Small tables with named rows and columns. After each table, cells are looked up by row and column.

lisit.csv
,tep,sib,ril,sukel
kevivos,4.932,4.443,4.514,5.372
lar,3.575,1.716,5.884,6.111
tomav,6.883,7.225,2.461,3.047
mavuzo,5.918,8.722,3.364,6.952
tonete,6.490,7.111,3.646,4.639
riledid,6.644,7.344,3.037,4.700
bize,4.638,3.787,6.439,3.739
goni,2.502,0.820,7.743,8.582
komolo,3.641,3.815,5.658,1.602

tep of mavuzo is 5.918
ril of lar is 5.884
sib of komolo is 3.815
sukel of kevivos is 5.372
tep of riledid is 6.644
sib of tonete is 7.111
tep of bize is 4.638
sukel of riledid is 4.700
tep of tonete is 6.490
sib of mavuzo is 8.722
sib of tomav is 7.225

buri:
|  | lubu | surepak | lok | vur | tumazuk | tekizud |
|---|---|---|---|---|---|---|
| zaf | -33215 | 17206 | 47105 | 45409 | 67130 | -35940 |
| dofev | 2154 | 60022 | 64196 | 29235 | 5384 | -53767 |
| lobigi | 49543 | 42245 | -36476 | 27980 | 9891 | 79794 |
| komavum | 65835 | 34438 | 63838 | 19435 | -37094 | -21573 |
| nukega | 72604 | 29887 | 61279 | 20384 | -37408 | -14316 |
| tibu | -35561 | -32013 | 33720 | 32415 | 74184 | -17661 |
| kilupon | 35830 | 51617 | 67473 | 19214 | -24736 | -43500 |
| ruzagi | 3843 | 59701 | 64268 | 28448 | 3989 | -53835 |
| lapo | 48092 | 45084 | 67437 | 18436 | -31449 | -36304 |
| vala | 86459 | 20636 | 52987 | 25618 | -34213 | 6773 |
| zir | 10379 | 47702 | -58114 | -2229 | 3045 | 69785 |
| suzof | 1701 | 60114 | 64273 | 29095 | 5914 | -53543 |

tumazuk of dofev: 5384
tumazuk of lapo: -31449
surepak of vala: 20636
lubu of ruzagi: 3843
vur of lobigi: 27980
lubu of suzof: 1701
vur of komavum: 19435
tekizud of zaf: -35940
lok of dofev: 64196

mubupip
         roke  rafu
zono       95    74
budezog   -33    10
mibe       27    39
soke       67    64
kefi      -11     6
disi        6     5
zes        85    65
mepu      -67    -9
nutumus    64    53
roru      -10    12

mibe, rafu -> 39
zono, rafu -> 74
roru, roke -> -10
roru, rafu -> 12
soke, rafu -> 64
budezog, rafu -> 10
zes, roke -> 85
mibe, roke -> 27

Table zomafu
	mafidab	lali	gabar	vasaf	viv	telili	gom	loz	gafim
zipil	54.139	42.618	45.543	37.615	74.801	39.256	42.330	53.251	55.107
sigum	65.664	53.614	44.402	75.522	51.522	69.767	64.514	27.653	65.208
nud	57.147	61.451	33.880	80.320	69.997	62.556	81.681	23.871	82.325
mebib	57.429	53.060	51.344	51.923	67.131	42.049	44.729	55.753	50.577
laz	55.660	59.873	58.973	62.243	54.657	61.824	59.052	55.611	50.741
rak	68.194	29.840	47.524	44.450	48.437	69.459	37.659	42.818	58.291
pomi	49.712	64.863	48.381	64.339	66.271	47.207	60.083	54.193	57.740
ligi	61.058	64.744	62.215	69.570	42.358	47.369	65.484	66.039	50.427
gil	91.076	16.773	38.119	56.372	30.488	78.008	30.658	16.261	62.704
misodi	34.405	74.584	42.244	61.790	76.055	63.597	66.602	54.357	68.001
sif	43.751	73.919	42.190	73.088	77.260	55.109	78.317	38.414	70.695
somul	59.742	57.363	79.264	34.794	76.730	11.295	35.400	70.538	18.814
febav	48.708	47.297	52.105	41.618	61.110	60.413	41.735	58.210	52.935

What is the mafidab of pomi in zomafu?
49.712
What is the gafim of gil in zomafu?
62.704
What is the lali of pomi in zomafu?
64.863
What is the viv of mebib in zomafu?
67.131
What is the lali of misodi in zomafu?
74.584
What is the loz of gil in zomafu?
16.261
What is the telili of pomi in zomafu?
47.207
What is the telili of rak in zomafu?
69.459
What is the lali of ligi in zomafu?
64.744
What is the gabar of misodi in zomafu?
42.244
What is the telili of gil in zomafu?
78.008
What is the vasaf of nud in zomafu?
80.320
What is the vasaf of febav in zomafu?
41.618
What is the mafidab of laz in zomafu?
55.660
Which row has the largest mafidab? gil

Table tep
columns: nov, deguda, loz
fep: [126, 131, 149]
vez: [47, 128, 203]
fibon: [84, 93, 168]

nov of vez: 47
loz of fibon: 168
loz of vez: 203
deguda of vez: 128
nov of fibon: 84
nov of fep: 126
loz of fep: 149
deguda of fibon: 93
deguda of fep: 131
Which row has the largest loz? vez

sutamub =
	fuzolo	fiziz
tanuvev	19	46
fevelid	84	187
sus	52	15
tokavap	38	81
zozolu	30	135
morofeb	128	10
bub	174	199

What is the fuzolo of sus in sutamub?
52
What is the fiziz of morofeb in sutamub?
10
What is the fuzolo of fevelid in sutamub?
84
What is the fiziz of bub in sutamub?
199
What is the fiziz of zozolu in sutamub?
135
What is the fiziz of tanuvev in sutamub?
46
What is the fuzolo of morofeb in sutamub?
128
What is the fuzolo of tokavap in sutamub?
38
What is the fiziz of fevelid in sutamub?
187
What is the fuzolo of tanuvev in sutamub?
19
What is the fuzolo of bub in sutamub?
174
What is the fiziz of sus in sutamub?
15
What is the fuzolo of zozolu in sutamub?
30
What is the fiziz of tokavap in sutamub?
81
Row with the largest fiziz: bub

kotifa =
,pup,tud,fusov,biv,pabusi,zapi,pego,kebek,sula,zopo
mibezu,17992,41263,67129,51574,13390,26273,39792,57818,79616,65606
femib,29838,25129,83424,54539,16238,38013,58849,44753,66360,75714
tib,92982,55153,47698,63531,81564,41388,77496,57895,42567,75478
gevevom,97121,47816,50211,64148,82629,42768,64154,61707,32852,64440
ziz,50941,32178,72442,53177,50661,64415,38436,40506,36804,22526
tepo,90102,66802,33816,62967,86009,46693,78027,61299,48179,79597
luk,37602,23288,87567,55912,23613,39277,58055,42996,59085,65632
gim,46698,59511,44483,51370,62267,62664,25911,52871,46561,10888
gem,52357,46997,64122,54138,53205,34034,22761,58509,46876,11086
tob,88391,64025,29528,61702,85310,56203,71769,61499,44560,78727
kir,93049,56918,36448,61259,90135,54383,44749,65356,28766,40705

What is the pego of femib in kotifa?
58849
What is the zapi of gem in kotifa?
34034
What is the kebek of tib in kotifa?
57895
What is the biv of femib in kotifa?
54539
What is the tud of femib in kotifa?
25129
What is the pego of kir in kotifa?
44749
What is the pabusi of gevevom in kotifa?
82629
What is the tud of gevevom in kotifa?
47816
What is the pup of tib in kotifa?
92982
What is the sula of mibezu in kotifa?
79616
What is the zapi of gevevom in kotifa?
42768
What is the fusov of ziz in kotifa?
72442
What is the sula of gim in kotifa?
46561
What is the pego of mibezu in kotifa?
39792
What is the zapi of tepo in kotifa?
46693

zub:
,rutabil,kop,virozu,narek,donupu,rok,fulutof,rig,befum
fos,-0.152,-0.303,-0.171,0.243,-0.159,-0.062,-0.130,0.017,0.580
debuli,-0.124,-0.843,0.051,-0.424,-0.576,-0.020,-0.336,0.139,-0.267
nofuv,-0.572,-0.190,-0.718,0.313,0.030,-0.614,0.201,-0.367,-0.302
kolil,0.133,-0.503,0.112,-0.398,-0.373,0.083,-0.480,-0.234,-0.266
rodepa,-0.467,-0.106,-0.216,-0.141,-0.107,-0.510,0.066,0.124,-0.109
lar,-0.463,0.090,-0.200,-0.102,-0.016,-0.594,0.024,-0.305,-0.384
tul,-0.165,-0.557,0.038,-0.665,-0.514,-0.089,-0.260,0.263,-0.357
tel,-0.563,0.175,-0.895,0.453,0.169,-0.574,0.231,-0.452,-0.114
paz,0.291,-0.559,0.462,-0.645,-0.602,0.415,-0.659,0.072,0.040
zokun,-0.477,-0.361,-0.109,-0.245,-0.272,-0.373,0.055,0.318,0.021
lig,-0.573,0.009,-0.364,0.176,0.115,-0.716,0.143,-0.281,-0.251

What is the narek of lig in zub? 0.176
What is the befum of lar in zub? -0.384
What is the kop of tul in zub? -0.557
What is the donupu of debuli in zub? -0.576
What is the rig of debuli in zub? 0.139
What is the kop of tel in zub? 0.175
What is the rig of kolil in zub? -0.234
What is the narek of debuli in zub? -0.424
What is the narek of rodepa in zub? -0.141
What is the narek of zokun in zub? -0.245
What is the fulutof of paz in zub? -0.659
What is the narek of fos in zub? 0.243
What is the rok of zokun in zub? -0.373
What is the rig of fos in zub? 0.017
What is the rok of paz in zub? 0.415
What is the befum of paz in zub? 0.040
What is the rig of nofuv in zub? -0.367
What is the fulutof of lar in zub? 0.024
What is the rok of kolil in zub? 0.083
What is the narek of kolil in zub? -0.398

